Below is a small trained network, with its code and all its weights. Each question gives an input and a class and asks what happens when units are switched off, that is, made to give their printed mean instead of their output.

import numpy as np


def w(rows, s, z=0):
    codes = np.array(rows[::2]) - 128.0
    scale = np.full(codes.shape[1], s)
    scale[-1] = z or s
    return codes * scale


def f(y):
    return y / 2 * (1 + np.tanh(0.7978845608 * (y + 0.044715 * y**3)))


def log_softmax(a):
    a = a - a.max(-1, keepdims=True)
    return a - np.log(np.exp(a).sum(-1, keepdims=True))


def net(x, mask):
    res = np.array(x, float).reshape(1, 8) / 4 @ E
    y = f(res @ A[0][:, :-1].T + A[0][:, -1])
    res = res + np.where(mask, y, B[0][:, -1]) @ B[0][:, :-1]
    return log_softmax(res[-1] @ U[:, :-1].T + U[:, -1])


A, B = {}, {}
E = w([
[234,154,147,134,113,66,127,252,142],'x0',
[137,123,119,150,133,136,119,126,126],'x1',
[121,143,129,121,123,109,132,118,136],'x2',
[126,128,129,131,125,126,123,128,132],'x3',
[128,129,127,124,130,128,134,129,126],'x4',
[90,121,228,255,84,78,200,131,38],'x5',
[128,123,129,127,129,128,122,129,125],'x6',
[116,1,94,154,230,64,180,132,197],'x7',
],0.0093)
A[0] = w([
[130,152,146,135,114,130,130,123,90,126],'N1',
[112,170,166,161,83,139,137,132,59,140],'N2',
[120,138,125,128,131,121,126,109,107,171],'N3',
[109,102,118,124,123,122,142,175,123,118],'N4',
[81,111,138,125,137,161,119,61,123,254],'N5',
[119,167,175,171,88,134,139,124,68,129],'N6',
[81,28,179,194,159,24,183,132,108,48],'N7',
[175,205,109,67,112,180,55,104,134,214],'N8',
[123,160,101,100,107,170,99,148,145,181],'N9',
[164,103,124,106,146,85,90,111,123,121],'N10',
[141,138,123,112,119,130,115,108,133,133],'N11',
[119,125,134,126,125,138,136,117,136,188],'N12',
[121,99,124,115,126,157,117,149,162,148],'N13',
[140,61,74,94,191,111,123,127,237,138],'N14',
[115,154,115,110,136,107,153,107,132,138],'N15',
[144,158,120,102,110,166,108,125,156,168],'N16',
[114,139,120,108,101,142,93,142,131,161],'N17',
[252,152,153,130,120,59,121,244,150,171],'N18',
],0.016,0.008)
B[0] = w([
[119,130,171,104,119,113,125,110,100,158],'N1',
[113,137,230,99,128,104,129,77,137,206],'N2',
[111,119,167,136,125,159,141,132,158,145],'N3',
[134,135,127,141,128,113,124,146,137,141],'N4',
[73,130,89,154,125,208,119,40,161,206],'N5',
[113,149,211,83,123,103,124,79,103,204],'N6',
[149,116,53,228,129,201,136,186,75,236],'N7',
[127,108,71,213,130,190,146,189,70,232],'N8',
[139,118,94,176,125,150,121,143,117,181],'N9',
[140,128,140,123,137,114,139,148,176,149],'N10',
[133,123,114,123,124,135,136,137,120,142],'N11',
[124,129,119,145,136,146,115,105,142,146],'N12',
[123,119,86,83,133,123,114,120,117,155],'N13',
[117,132,87,20,128,64,102,84,210,248],'N14',
[115,105,122,121,138,141,108,132,129,137],'N15',
[131,120,95,166,134,139,140,159,135,173],'N16',
[136,134,137,163,136,141,139,127,123,157],'N17',
[191,133,175,96,128,57,132,253,107,253],'N18',
],0.026,0.022)
U = w([
[95,99,71,213,123,240,143,100,116,215],'0',
[205,110,100,182,126,141,166,217,76,172],'1',
[64,180,206,121,95,174,130,2,156,113],'2',
[160,187,230,68,94,82,148,134,96,82],'3',
[75,124,97,58,133,151,88,31,229,131],'4',
[172,137,130,21,135,66,111,158,197,3],'5',
],0.0063,0.002)

Each question gives the input, the list of numbers given to net, and the class t.
The units are the neurons (one row each of A and B). Each row of codes is followed by its name. A weight is (code - 128) times the scale printed after its matrix; where a second scale follows, it is the last column's (A, B and U).
mask holds one flag per neuron, in row order. A switched-off neuron (its flag False) gives its mean, the last column of its row in B, instead of its output. The means were averaged over made-up inputs and are rounded, as every weight is.
A unit's drop is (log p(t) with every unit on - log p(t) with that unit switched off) / (log p(t) with every unit on - log p(t) with every unit switched off).
The circuit of an input: a set's keep is (log p(t) with only the set's units on - log p(t) with every unit switched off) / (log p(t) with every unit on - log p(t) with every unit switched off). Starting from the 12 units with the biggest drops (on a tie, the unit counted first), units are removed one at a time, each time the one whose removal leaves the highest keep (on an exact tie, the one counted first), for as long as the keep stays at least 0.8.
units of the circuit, in order: the units of the circuit, biggest drop first
top k neurons: the k neurons with the biggest drops, biggest first
drop of u: that unit's drop, to one decimal
input [8,-3,7,-4,0,-8,4,2], class 5: units of the circuit, in order -> [N14]
input [-1,-5,5,-5,-3,1,-8,-8], class 2: units of the circuit, in order -> [N2 N18]
input [-2,1,-8,-2,-7,2,4,8], class 0: top 2 neurons -> [N7 N18]
input [-8,3,4,5,6,2,8,0], class 2: top 3 neurons -> [N8 N7 N14]
input [-1,0,8,0,-5,0,4,1], class 4: units of the circuit, in order -> [N8 N18]
input [-1,-2,3,7,-1,1,0,-5], class 2: top 3 neurons -> [N7 N18 N2]
input [4,-5,0,-1,8,5,0,0], class 3: top 2 neurons -> [N8 N6]
input [-2,-4,-1,5,1,8,-6,0], class 2: top 3 neurons -> [N6 N2 N8]
input [5,3,0,-1,-3,-3,-2,1], class 5: top 2 neurons -> [N7 N14]
input [7,-6,3,4,0,0,-7,2], class 5: top 2 neurons -> [N8 N7]
input [-1,-5,-6,-5,7,-5,1,-5], class 0: drop of N18 -> 1.3
input [6,2,4,6,1,7,3,-2], class 3: drop of N18 -> 0.0
input [-4,8,5,-4,-3,-7,8,0], class 0: drop of N6 -> 0.1
input [-5,5,6,1,-2,-2,-2,7], class 4: units of the circuit, in order -> [N14]
